Below is a small trained network, with its code and all its weights. Each question gives an input and a target symbol and asks what happens when units are switched off, that is, made to give their printed mean instead of their output.

import numpy as np


def w(rows, s, z=0):
    codes = np.array(rows[::2]) - 128.0
    scale = np.full(codes.shape[1], s)
    scale[-1] = z or s
    return codes * scale


def f(y):
    return y / 2 * (1 + np.tanh(0.7978845608 * (y + 0.044715 * y**3)))


def softmax(a):
    e = np.exp(a - a.max(-1, keepdims=True))
    return e / e.sum(-1, keepdims=True)


def log_softmax(a):
    a = a - a.max(-1, keepdims=True)
    return a - np.log(np.exp(a).sum(-1, keepdims=True))


def net(x, mask):
    ids = ['γεζηξπτ'.index(c) for c in x.split()]
    T = len(ids)
    res = E[ids] + P[:T]
    u = 0
    for l in range(2):
        q, k, v = (res @ M[l].T for M in (Q, K, V))
        z = softmax(np.where(np.tri(T) > 0, q @ k.T / 2**0.5, -1e9)) @ v
        res = res + np.where(mask[u], z, O[l][:, -1]) @ O[l][:, :-1]
        u += 1
        y = f(res @ A[l][:, :-1].T + A[l][:, -1])
        res = res + np.where(mask[u : u + 12], y, B[l][:, -1]) @ B[l][:, :-1]
        u += 12
    return log_softmax(res[-1] @ U[:, :-1].T + U[:, -1])


Q, K, V, O, A, B = {}, {}, {}, {}, {}, {}
E = w([
[197,102,106,65],'γ',
[120,79,124,148],'ε',
[170,45,101,7],'ζ',
[222,143,124,126],'η',
[45,32,103,118],'ξ',
[159,133,162,239],'π',
[94,94,128,207],'τ',
],0.018)
P = w([
[105,41,215,137],'0',
[244,150,54,179],'1',
[152,25,36,178],'2',
[102,78,134,137],'3',
[197,181,71,125],'4',
[139,27,73,147],'5',
[78,106,143,132],'6',
[163,199,70,87],'7',
[146,14,101,124],'8',
[83,149,152,162],'9',
[129,224,66,46],'10',
[133,9,142,111],'11',
],0.015)
Q[0] = w([
[159,83,76,155],'0.h0',
[48,244,255,69],'0.h0',
],0.008)
K[0] = w([
[98,253,82,119],'0.h0',
[183,59,147,162],'0.h0',
],0.012)
V[0] = w([
[208,26,145,72],'0.h0',
[84,255,78,168],'0.h0',
],0.0082)
O[0] = w([
[61,111,118,106,253],'0.h0',
[107,123,2,202,56],'0.h0',
],0.0094,0.0073)
A[0] = w([
[50,129,110,133,131],'0.n0',
[126,60,26,162,182],'0.n1',
[124,70,125,148,134],'0.n2',
[89,56,92,149,43],'0.n3',
[58,161,65,25,229],'0.n4',
[47,33,172,211,15],'0.n5',
[252,43,105,114,202],'0.n6',
[170,53,31,160,2],'0.n7',
[68,210,192,117,227],'0.n8',
[134,105,94,74,175],'0.n9',
[131,205,109,176,92],'0.n10',
[208,71,2,68,112],'0.n11',
],0.0084,0.0066)
B[0] = w([
[182,98,157,142,139],'0.n0',
[181,64,225,254,215],'0.n1',
[68,141,144,125,169],'0.n2',
[192,213,91,150,155],'0.n3',
[149,132,107,178,196],'0.n4',
[169,175,210,33,186],'0.n5',
[114,118,210,122,249],'0.n6',
[152,196,75,217,172],'0.n7',
[151,147,32,146,166],'0.n8',
[110,149,151,234,183],'0.n9',
[135,181,216,11,130],'0.n10',
[129,177,177,133,223],'0.n11',
],0.0066,0.012)
Q[1] = w([
[254,95,147,250],'1.h0',
[116,236,187,142],'1.h0',
],0.0085)
K[1] = w([
[62,223,2,123],'1.h0',
[51,134,214,153],'1.h0',
],0.0079)
V[1] = w([
[88,87,138,164],'1.h0',
[250,146,143,87],'1.h0',
],0.014)
O[1] = w([
[183,65,123,131,165],'1.h0',
[11,146,182,138,254],'1.h0',
],0.012,0.0096)
A[1] = w([
[171,63,188,98,5],'1.n0',
[28,159,115,130,42],'1.n1',
[77,103,62,125,96],'1.n2',
[195,154,55,142,86],'1.n3',
[105,225,164,171,20],'1.n4',
[183,71,50,158,46],'1.n5',
[7,114,40,243,41],'1.n6',
[60,146,183,210,255],'1.n7',
[131,230,93,221,27],'1.n8',
[100,177,209,86,48],'1.n9',
[92,43,104,182,71],'1.n10',
[165,177,150,241,162],'1.n11',
],0.011,0.0041)
B[1] = w([
[153,133,124,138,160],'1.n0',
[205,142,105,116,150],'1.n1',
[134,149,102,140,126],'1.n2',
[83,133,141,143,131],'1.n3',
[123,148,124,65,170],'1.n4',
[157,177,158,88,136],'1.n5',
[137,154,144,132,163],'1.n6',
[134,90,142,95,253],'1.n7',
[132,160,142,248,157],'1.n8',
[158,152,96,194,183],'1.n9',
[166,162,122,117,156],'1.n10',
[79,134,61,94,204],'1.n11',
],0.014,0.03)
U = w([
[60,147,134,52,166],'γ',
[74,61,63,136,254],'ε',
[103,120,169,203,154],'ζ',
[101,211,132,158,10],'η',
[160,145,70,138,28],'ξ',
[12,142,108,162,170],'π',
[118,134,51,227,69],'τ',
],0.011,0.0062)

Each question gives the input, a string of symbols that net reads in full, and the target symbol t.
The units are the heads (2 rows each of Q, K, V and O) and the neurons (one row each of A and B). Each row of codes is followed by its name. A weight is (code - 128) times the scale printed after its matrix; where a second scale follows, it is the last column's (O, A, B and U).
mask holds one flag per unit, layer by layer, with each layer's heads first. A switched-off unit (its flag False) gives its mean, the last column of its rows in O or B, instead of its output. The means were averaged over made-up inputs and are rounded, as every weight is.
A unit's drop is (log p(t) with every unit on - log p(t) with that unit switched off) / (log p(t) with every unit on - log p(t) with every unit switched off).
The circuit of an input: a set's keep is (log p(t) with only the set's units on - log p(t) with every unit switched off) / (log p(t) with every unit on - log p(t) with every unit switched off). Starting from the 12 units with the biggest drops (on a tie, the unit counted first), units are removed one at a time, each time the one whose removal leaves the highest keep (on an exact tie, the one counted first), for as long as the keep stays at least 0.8.
units of the circuit, in order: the units of the circuit, biggest drop first
most important unit: the unit with the biggest drop
top k neurons: the k neurons with the biggest drops, biggest first
top k neurons in layer l: the k neurons of layer l with the biggest drops, biggest first
input ζ η η ξ ε π, target ε: most important unit	1.n11
input η π ε η γ τ π π ε, target π: top 2 neurons in layer 1	1.n11, 1.n8
input ζ ζ τ τ τ ε, target τ: units of the circuit, in order	0.h0, 0.n7
input ζ η γ, target η: units of the circuit, in order	1.h0, 1.n1, 1.n6
input η π γ ε ε ζ ξ ξ π η γ η, target γ: units of the circuit, in order	0.n1, 1.h0, 1.n4
input γ ξ γ ε ε τ η ζ ε ζ, target ε: units of the circuit, in order	0.n5, 1.h0
input ζ ζ γ π γ ε, target γ: top 4 neurons	1.n7, 0.n1, 1.n4, 1.n8
input τ ξ γ η η ξ ζ π η ζ, target ε: units of the circuit, in order	0.n1, 0.n5, 1.h0
input τ ε η π ξ ε, target ξ: units of the circuit, in order	1.h0, 1.n5, 0.n5
input τ γ ξ, target γ: top 2 neurons in layer 0	0.n1, 0.n5
input π τ γ τ π η π ξ τ, target ξ: units of the circuit, in order	1.h0, 0.n5
input ε γ ξ η η ξ η γ τ, target γ: top 2 neurons	0.n1, 1.n7
input γ γ ζ τ ζ η, target ζ: units of the circuit, in order	1.n11, 0.h0
input ε τ ξ η τ ζ ε γ η ξ τ ζ, target τ: top 3 neurons in layer 0	0.n7, 0.n5, 0.n3
input ζ ζ ε γ, target ζ: top 4 neurons	1.n11, 1.n4, 1.n7, 1.n0
input γ ξ ε τ η η π η γ τ, target ε: units of the circuit, in order	1.h0, 1.n9
input τ π ζ, target π: top 3 neurons in layer 0	0.n5, 0.n7, 0.n1
input η η η η γ τ π η τ π ε π, target ε: most important unit	0.h0
input π γ η, target γ: units of the circuit, in order	1.h0, 1.n4
input ε η γ ζ, target ζ: units of the circuit, in order	1.n11
input η ε π η ξ π ε, target ε: top 3 neurons in layer 0	0.n1, 0.n6, 0.n11
input ξ γ ξ π γ ε, target γ: top 2 neurons	0.n1, 1.n7
input γ π ξ, target π: top 4 neurons in layer 0	0.n1, 0.n7, 0.n3, 0.n10
input π ε η, target ε: top 3 neurons	1.n11, 0.n6, 1.n9
input π ζ ξ ζ ζ π ξ τ τ π τ ε, target τ: top 3 neurons	0.n7, 1.n8, 1.n11
input η τ π ε π ξ, target π: top 2 neurons	1.n11, 1.n8
input τ γ τ γ η τ π π τ, target π: units of the circuit, in order	1.h0
input γ τ τ η π ξ τ ξ γ γ π ζ, target π: top 2 neurons in layer 0	0.n7, 0.n1
input π π ε π η ζ π π, target π: top 3 neurons in layer 0	0.n3, 0.n5, 0.n8
input τ ε η, target ε: top 3 neurons in layer 0	0.n6, 0.n5, 0.n11
